Each row has a name. Each piece below is followed by the name of the row it came from, unless a question asks for something else. Each question is about the rows just above it.

notuf: [163 142 146  97  96 110 153 146 159 109]
fel: [175 127 172 158 101 165 176 107  87  90]
vilu: [172  86 158 144  91  91 168 117 108 169]
numiv: [147  97 163 159 142  96 153 109 110 146]
lutu: [ 95 169  86 116 107 133 106 162 167 164]
vef: [ 87 171 153 117 118 141  99 176 173 121]
Mabi: [172  86 158 144  91 158 140  87  84 140]
rok: [153 109 110  97  96 158 147 146 163 142]
sozat: [110  91 106 160 175 148 124 112 119 103]
Put [146 159 109 163 142 146  97  96 110 153] back in order: which row is it? -> notuf
Put [146 110 109 153  96 142 159 163  97 147] back in order: which row is it? -> numiv

vilu: [114 133 128 128 128 120 108 141 118 128 130 136 127 138 131 126 130 113
 128 122 131 133 119 117 126 145 129 144 130 132 128 127 136 121]
lutu: [141 145 132 133 128 130 130 138 118 128 128 122 131 113 128 129 136 136
 130 120 108 117 126 128 119 114 131 127 126 128 128 144 121 133]
Fim: [167 157 139 145 128 140 131 159 103 108 153 130 134  80 121 128 149 148
 138 120 128 100 104 143  84 128 130 140 111 142 113 174 114 143]
tedag: [129 146 143 137 120 129 138 128 116 135 124 117 129 120 132 118 133 128
 135 115 107 114 138 124 130 121 129 124 133 117 124 141 122 126]
rok: [136 121 124 127 130 128 120 134 129 121 128 128 129 128 123 135 131 131
 127 132 131 129 121 131 119 126 125 130 120 132 129 130 127 134]
numiv: [147 113 131  93  74 117 117 119 128 130 136 151 144 146 120 134 126 145
 101 163 100 122 128  98 134 130 114 134 147 131 168 140 130 128]
Mabi: [147 163 144 128 117 140 146 151 101 130 133 120 126 100 131 117 145 147
 136 113  74  93 131 128 114  98 134 130 130 122 119 168 128 134]
fel: [113 117 125 123 128 127 130 126 133 138 117 130 123 152 133 124 123 119
 125 130 139 135 140 120 145 144 132 123 136 128 134 118 130 121]
viba: [127 129 135 136 120 132 136 138 128 128 124 132 124 133 134 120 133 128
 127 119 113 113 138 124 136 128 134 128 134 119 128 139 118 128]
vef: [128 123 119 128 136 134 116 139 126 113 143 137 130 115 123 136 132 134
 129 134 118 125 109 141 103 115 123 133 115 143 124 138 130 138]
notuf: [135 129 118 132 115 143 114 126 138 129 129 117 133 128 124 121 116 137
 135 119 133 129 124 141 107 138 124 128 122 124 130 146 117 120]
sozat: [117 126 132 132 125 128 135 132 127 145 116 127 125 147 135 119 128 120
 128 125 129 122 143 123 147 138 134 123 135 115 135 129 126 123]
Which row holds these entries in another order? [126 122 141 124 117 133 124 129 121 130 124 138 114 107 115 135 128 133
 118 132 120 129 117 124 135 116 128 138 129 120 137 143 146 129] -> tedag
[130 128 128 132 108 127 136 128 122 126 126 128 130 128 145 144 141 130
 114 131 128 136 118 120 121 133 138 131 113 128 119 133 129 117] is which row reordered? -> lutu
Put [128 118 139 128 119 134 128 134 128 136 124 138 113 113 119 127 128 133
 120 134 133 124 132 124 128 128 138 136 132 120 136 135 129 127] back in order: which row is it? -> viba
Which row holds these entries in another order? [133 121 144 128 128 126 127 131 114 119 128 126 117 108 120 130 136 136
 129 128 113 131 122 128 128 118 138 130 130 128 133 132 145 141] -> lutu
[168 122 144 151 120 136 133 126 114 147 146  93 117 131 163 128 128 101
 130 140  98 128 145  74 130 113 100 119 147 131 117 134 134 130] is which row reordered? -> Mabi

notuf: [110 127 135 110 128]
tedag: [133 149 124 118 143]
vilu: [123 143 118 149 133]
Which row holds these entries in another order? [118 149 133 123 143] -> vilu
[143 118 124 149 133] is which row reordered? -> tedag
[149 133 118 143 124] is which row reordered? -> tedag
Which row holds these entries in another order? [110 110 127 128 135] -> notuf
Put [133 149 118 143 123] back in order: which row is it? -> vilu
Put [118 124 133 143 149] back in order: which row is it? -> tedag
Which row holds these entries in another order? [133 123 143 118 149] -> vilu

